Here is a tiny trained network, its code and every weight. The questions are about switching its units off for an input and a target symbol, where a switched-off unit gives its printed mean instead of its output.

import numpy as np


def w(rows, s, z=0):
    codes = np.array(rows[::2]) - 128.0
    scale = np.full(codes.shape[1], s)
    scale[-1] = z or s
    return codes * scale


def norm(h):
    return h / np.sqrt((h * h).mean(-1, keepdims=True) + 1e-5)


def f(y):
    return y / 2 * (1 + np.tanh(0.7978845608 * (y + 0.044715 * y**3)))


def softmax(a):
    e = np.exp(a - a.max(-1, keepdims=True))
    return e / e.sum(-1, keepdims=True)


def log_softmax(a):
    a = a - a.max(-1, keepdims=True)
    return a - np.log(np.exp(a).sum(-1, keepdims=True))


def net(x, mask):
    ids = ['Ωαβγδεηλμπστφ'.index(c) for c in x.split()]
    T = len(ids)
    res = E[ids] + P[:T]
    u = 0
    for l in range(2):
        r = norm(res)
        for j in range(2):
            rows = slice(2 * j, 2 * j + 2)
            q, k, v = (r @ M[l][rows].T for M in (Q, K, V))
            z = softmax(np.where(np.tri(T) > 0, q @ k.T / 2**0.5, -1e9)) @ v
            o = O[l][rows]
            res = res + np.where(mask[u + j], z, o[:, -1]) @ o[:, :-1]
        u += 2
        y = f(norm(res) @ A[l][:, :-1].T + A[l][:, -1])
        res = res + np.where(mask[u : u + 4], y, B[l][:, -1]) @ B[l][:, :-1]
        u += 4
    return log_softmax(norm(res)[-1] @ U[:, :-1].T + U[:, -1])


Q, K, V, O, A, B = {}, {}, {}, {}, {}, {}
E = w([
[83,85,125],'Ω',
[209,153,83],'α',
[86,144,124],'β',
[122,116,48],'γ',
[131,150,83],'δ',
[132,123,89],'ε',
[113,218,124],'η',
[41,28,129],'λ',
[189,163,157],'μ',
[6,64,58],'π',
[121,161,54],'σ',
[115,109,129],'τ',
[68,53,93],'φ',
],0.019)
P = w([
[5,8,105],'0',
[43,16,94],'1',
[17,8,108],'2',
[30,4,116],'3',
[57,12,100],'4',
[46,20,110],'5',
[76,32,105],'6',
[26,24,119],'7',
[36,22,108],'8',
[51,53,101],'9',
[88,22,113],'10',
[12,44,144],'11',
],0.002)
Q[0] = w([
[163,3,93],'0.h1',
[127,14,187],'0.h1',
[172,198,93],'0.h2',
[181,108,70],'0.h2',
],0.04)
K[0] = w([
[125,4,66],'0.h1',
[85,17,152],'0.h1',
[186,194,95],'0.h2',
[198,74,135],'0.h2',
],0.037)
V[0] = w([
[189,58,157],'0.h1',
[68,194,115],'0.h1',
[9,125,2],'0.h2',
[77,135,79],'0.h2',
],0.0093)
O[0] = w([
[77,91,136,91],'0.h1',
[170,164,123,149],'0.h1',
[178,5,142,255],'0.h2',
[167,54,137,175],'0.h2',
],0.011,0.0052)
A[0] = w([
[83,114,2,147],'0.n1',
[202,198,146,6],'0.n2',
[113,176,32,192],'0.n3',
[128,184,207,216],'0.n4',
],0.022,0.0024)
B[0] = w([
[188,43,165,254],'0.n1',
[215,3,189,192],'0.n2',
[121,212,175,253],'0.n3',
[30,60,185,159],'0.n4',
],0.025,0.0085)
Q[1] = w([
[182,183,1],'1.h1',
[170,114,130],'1.h1',
[93,135,137],'1.h2',
[171,108,126],'1.h2',
],0.051)
K[1] = w([
[111,205,1],'1.h1',
[173,105,81],'1.h1',
[141,107,91],'1.h2',
[135,137,186],'1.h2',
],0.042)
V[1] = w([
[160,92,135],'1.h1',
[250,207,204],'1.h1',
[143,148,175],'1.h2',
[157,173,229],'1.h2',
],0.021)
O[1] = w([
[159,188,125,244],'1.h1',
[253,94,150,198],'1.h1',
[116,95,148,186],'1.h2',
[105,56,169,247],'1.h2',
],0.022,0.011)
A[1] = w([
[127,251,212,27],'1.n1',
[142,171,224,193],'1.n2',
[160,89,243,152],'1.n3',
[192,170,133,3],'1.n4',
],0.025,0.0014)
B[1] = w([
[146,108,206,160],'1.n1',
[87,71,2,177],'1.n2',
[139,155,205,251],'1.n3',
[100,124,147,155],'1.n4',
],0.037,0.022)
U = w([
[68,232,170,98],'Ω',
[247,178,70,86],'α',
[228,86,151,143],'β',
[142,180,51,253],'γ',
[56,135,104,178],'δ',
[107,8,56,69],'ε',
[66,183,111,170],'η',
[19,67,186,96],'λ',
[207,66,27,105],'μ',
[151,218,194,123],'π',
[134,127,106,100],'σ',
[78,79,67,146],'τ',
[186,247,114,123],'φ',
],0.017,0.0077)

Each question gives the input, a string of symbols that net reads in full, and the target symbol t.
The units are the heads (2 rows each of Q, K, V and O) and the neurons (one row each of A and B). Each row of codes is followed by its name. A weight is (code - 128) times the scale printed after its matrix; where a second scale follows, it is the last column's (O, A, B and U).
mask holds one flag per unit, layer by layer, with each layer's heads first. A switched-off unit (its flag False) gives its mean, the last column of its rows in O or B, instead of its output. The means were averaged over made-up inputs and are rounded, as every weight is.
A unit's drop is (log p(t) with every unit on - log p(t) with that unit switched off) / (log p(t) with every unit on - log p(t) with every unit switched off).
The circuit of an input: a set's keep is (log p(t) with only the set's units on - log p(t) with every unit switched off) / (log p(t) with every unit on - log p(t) with every unit switched off). Starting from all 12 units, units are removed one at a time, each time the one whose removal leaves the highest keep (on an exact tie, the one counted first), for as long as the keep stays at least 0.8.
circuit, biggest first: the units of the circuit, biggest drop first
top k neurons in layer l: the k neurons of layer l with the biggest drops, biggest first
heads that matter: for each layer, one digit per head in row order, 1 if its drop is at least 0.15 and else 0, layers parted by /
drop of u: that unit's drop, to one decimal
input μ π ε λ σ, target λ: circuit, biggest first => 1.n1, 0.h2, 1.n2, 1.h1
input ε Ω ε σ σ ε μ μ σ μ γ, target λ: circuit, biggest first => 1.n1, 0.h2, 1.n2, 0.n3
input α μ π μ, target λ: circuit, biggest first => 0.n4, 0.h2
input τ β φ ε Ω μ σ ε, target λ: circuit, biggest first => 0.h2, 1.n1, 1.n2, 0.n3
input μ ε φ, target λ: circuit, biggest first => 0.h2, 1.h1, 0.n1, 0.n2
input λ μ ε, target λ: circuit, biggest first => 0.h2, 1.n1, 1.n2, 1.h1
input φ Ω τ, target Ω: top 2 neurons in layer 0 => 0.n3, 0.n2
input γ σ μ μ γ τ ε β, target λ: circuit, biggest first => 0.h2, 0.n3, 1.h1, 0.n1
input φ σ π ε β τ λ φ λ β, target π: top 3 neurons in layer 0 => 0.n4, 0.n3, 0.n1
input δ μ β π δ, target λ: top neuron in layer 0 => 0.n4
input φ β σ φ σ β σ, target α: heads that matter => 11 / 01
input π ε ε σ β, target π: top 2 neurons in layer 0 => 0.n3, 0.n4
input τ σ λ σ, target α: top 3 neurons in layer 0 => 0.n3, 0.n2, 0.n4
input τ δ τ δ Ω ε ε, target γ: top 3 neurons in layer 1 => 1.n3, 1.n1, 1.n2
input τ ε ε φ π φ ε λ φ λ ε, target γ: top 2 neurons in layer 0 => 0.n3, 0.n2
input Ω μ γ π δ τ γ μ λ γ Ω, target λ: top 3 neurons in layer 0 => 0.n3, 0.n1, 0.n2
input π δ φ μ ε ε τ δ, target λ: top 2 neurons in layer 0 => 0.n4, 0.n3
input π β γ, target μ: top 3 neurons in layer 0 => 0.n3, 0.n2, 0.n1
input σ λ λ ε γ, target μ: top neuron in layer 1 => 1.n3
input π ε δ, target φ: top 3 neurons in layer 0 => 0.n3, 0.n1, 0.n2
input σ φ δ β γ γ ε π, target ε: drop of 1.n3 => 1.9
input γ ε μ, target λ: drop of 0.n1 => 0.1
input τ φ ε λ δ β ε γ ε γ μ τ, target λ: drop of 0.n2 => 0.6
